Moves between elements:
§: betu->mida, neti->koda, zudu->noro, rimi->tuvo, lela->foti, gike->vuno, geru->lura, lura->fedo, voza->zofi, suge->zudu, voro->rimi, kiba->feru, vuno->geru, neve->gita, vizo->tate, zedu->voro, denu->naba, gile->saga, miba->sosu, fedo->zedu, nemo->dudi, vinu->suge, biru->lela, zofi->kulu, sosu->kiba, saga->gike, rako->vinu, foru->bitu, vide->kabi, mida->gile, feru->nelo, naba->voza, bitu->mivi, kulu->nemo, sabu->neve, tuvo->miba, seti->sabu, nelo->ziki, lubo->biru, ziki->vide, dotu->lubo, tate->neti, nano->dotu, gita->betu, noro->denu, dudi->vizo, koda->foru, mivi->nano, foti->rako, kabi->seti
%: betu->bitu, neti->saga, zudu->sosu, rimi->naba, lela->vide, gike->tate, geru->dudi, lura->nemo, voza->voro, suge->kiba, voro->voza, kiba->suge, vuno->vizo, neve->nano, vizo->vuno, zedu->zofi, denu->tuvo, gile->koda, miba->noro, fedo->kulu, nemo->lura, vinu->feru, biru->kabi, zofi->zedu, sosu->zudu, saga->neti, rako->nelo, foru->mida, vide->lela, mida->foru, feru->vinu, naba->rimi, bitu->betu, kulu->fedo, sabu->dotu, tuvo->denu, seti->lubo, nelo->rako, lubo->seti, ziki->foti, dotu->sabu, tate->gike, nano->neve, gita->mivi, noro->miba, dudi->geru, koda->gile, mivi->gita, foti->ziki, kabi->biru

In the rows, 500 means zero.

The rows follow the links: the fewer symbols apart two elements are, the more alike their rows tend to be.

Each row is also shifted at random along 3 hidden directions that mean nothing.

Some elements, each with a row of numbers:
koda
493	489	475	620	490	526	573	485	539	567	505	583	543	452	489	542	580	501	469	579	505	527	513	375	460	481	539	373	506	547	483	530	613	529	509	468	466	354	389	520	395	390	414
bitu
728	540	484	584	417	495	620	544	375	589	556	470	585	450	543	556	647	488	501	535	585	625	380	495	421	456	635	415	533	467	485	597	499	539	581	487	576	436	519	477	557	450	454
betu
567	474	418	492	580	456	515	528	522	543	500	402	557	561	523	513	430	443	490	520	549	440	526	457	601	510	457	461	465	445	569	483	483	486	568	484	538	481	472	480	551	483	513
foti
625	498	515	474	406	491	480	569	391	488	441	431	547	571	469	572	520	465	563	489	505	598	426	659	498	464	583	546	478	496	492	567	490	522	562	520	543	482	608	452	585	544	491
nano
168	437	498	464	628	435	498	416	533	377	508	553	596	439	533	344	529	425	483	440	447	524	431	409	416	523	485	600	443	500	410	542	466	606	464	564	542	589	538	527	400	487	477
lubo
402	448	499	469	528	467	488	493	482	428	454	510	596	519	482	460	520	444	513	475	456	582	433	510	459	470	518	560	432	511	429	555	515	588	514	548	537	510	562	504	457	494	468
neve
767	474	404	478	576	450	526	497	518	520	510	420	538	592	501	544	451	438	509	500	578	446	512	536	600	508	451	450	435	411	572	512	495	475	588	494	543	495	487	474	550	487	534
mivi
268	463	488	611	428	529	581	499	504	535	459	585	564	489	459	565	613	482	506	583	485	603	477	440	432	456	581	392	473	541	444	572	642	565	533	496	477	328	435	501	393	392	383
foru
631	414	466	583	563	519	506	464	640	480	428	626	570	478	456	469	490	457	462	583	440	497	568	299	500	470	457	413	461	595	452	501	660	568	495	520	431	349	361	547	284	372	389
kabi
462	569	431	470	468	448	600	442	410	522	584	484	464	549	525	560	593	514	555	437	613	489	420	711	458	496	537	464	453	352	523	589	450	444	552	508	573	563	577	456	599	502	549
neti
754	475	475	558	556	504	539	465	563	532	523	545	542	435	532	468	531	484	458	545	505	472	535	336	492	504	486	420	511	523	487	497	556	509	499	487	486	444	409	528	423	428	471
gile
358	508	469	496	555	487	516	547	454	573	542	385	561	506	569	492	472	445	473	506	557	495	477	428	550	516	504	478	532	467	552	493	420	495	570	467	544	516	501	483	618	518	524
miba
797	496	560	467	512	512	450	449	540	401	470	582	466	458	489	439	511	533	500	460	410	514	500	498	437	504	488	595	484	551	436	482	509	542	411	538	455	566	528	517	410	519	497
sosu
501	505	533	508	435	538	484	455	552	430	459	642	434	495	413	509	543	562	532	503	430	530	529	556	431	477	505	506	487	558	425	514	596	515	424	516	426	444	486	520	367	471	467
gita
285	468	417	483	592	454	518	485	560	514	510	464	530	561	523	498	447	442	489	504	547	437	532	474	575	516	442	461	445	430	558	491	507	467	543	501	525	505	471	499	497	473	512
dudi
184	568	496	554	512	516	591	457	486	579	624	526	434	404	571	492	582	571	460	502	569	436	512	445	456	533	503	423	574	454	530	490	469	436	479	457	510	537	454	524	535	491	530

Start here and follow the symbols in turn, left to right. Where do you end up?
Answer with the element's name.
460	564	586	533	346	556	521	552	387	540	531	522	464	414	497	528	620	587	510	504	496	606	419	558	396	476	612	524	599	558	450	525	479	497	468	492	501	478	552	490	552	519	479
% § § %: zedu
652	494	578	549	438	554	437	564	501	510	440	516	512	440	472	482	491	531	485	554	437	558	528	395	477	485	526	522	583	638	462	451	527	535	454	484	444	415	463	512	448	500	448
§ % § % %: zofi
789	468	457	572	394	555	511	497	623	477	384	657	444	609	322	651	516	547	562	585	445	521	597	608	527	447	490	393	410	566	496	528	743	479	497	523	381	286	397	496	312	387	407
% % % §: vinu
827	609	492	539	412	532	572	541	384	654	612	406	422	461	552	589	562	575	494	514	624	479	490	570	518	515	562	410	617	437	580	494	410	390	524	437	529	508	510	481	697	533	561
% § %: zofi
687	412	512	417	585	448	412	495	538	350	397	482	589	572	464	417	402	411	521	441	412	526	476	525	529	499	451	639	413	522	461	497	481	590	499	573	514	556	566	496	447	529	489
% % § %: ziki
633	434	531	468	640	506	409	534	567	476	450	433	587	465	548	379	353	430	431	505	444	455	553	281	578	531	422	566	548	572	516	413	434	551	492	491	497	535	464	526	505	538	514
% % %: vizo
539	592	521	492	379	527	511	568	390	590	542	408	406	545	497	612	506	571	538	502	575	499	492	667	536	496	546	485	563	456	573	488	447	389	535	462	506	514	565	465	672	556	562
% % % % %: tuvo
430	435	514	413	557	476	390	497	553	367	398	505	516	583	438	448	380	455	522	456	408	496	521	541	543	507	430	626	421	534	481	479	508	552	468	556	490	549	543	505	449	549	509
§ % § § %: foti
366	500	579	467	499	515	447	445	532	407	500	589	458	415	507	394	525	558	497	455	404	515	483	480	398	518	493	618	523	553	409	473	475	533	393	535	472	593	526	529	411	552	498
§ % § §: naba
442	395	506	535	600	523	402	543	640	479	385	502	568	522	471	449	337	440	438	575	418	438	630	253	612	507	402	482	501	618	532	403	576	549	495	481	423	393	362	533	368	469	451
% % §: vuno
448	472	565	578	428	571	451	604	515	556	432	507	525	466	460	533	478	514	464	600	453	550	562	353	514	473	533	460	586	636	498	447	583	528	492	464	443	354	426	516	458	469	433
% § §: vizo
61	531	506	479	444	494	529	399	520	434	550	627	408	479	463	499	599	572	540	452	470	521	470	629	388	501	518	525	450	469	439	554	534	490	433	551	466	567	552	520	423	508	521
§ § % §: rako
642	580	506	497	527	494	553	485	442	592	646	438	437	409	608	474	535	555	470	462	598	428	482	481	490	553	503	479	592	414	549	474	376	417	494	453	549	620	506	489	647	550	588
§ § % %: vizo
254	502	515	467	428	531	440	539	513	474	414	508	443	593	411	578	434	527	539	506	463	509	547	631	550	475	484	521	480	540	523	490	544	473	496	508	457	451	531	475	489	525	490
% % %: kiba
232	529	502	564	331	539	550	570	390	531	443	518	546	558	416	635	616	502	556	556	512	671	403	625	442	425	646	444	476	534	457	595	601	538	556	510	518	357	545	471	497	449	412
§ % § % %: kabi
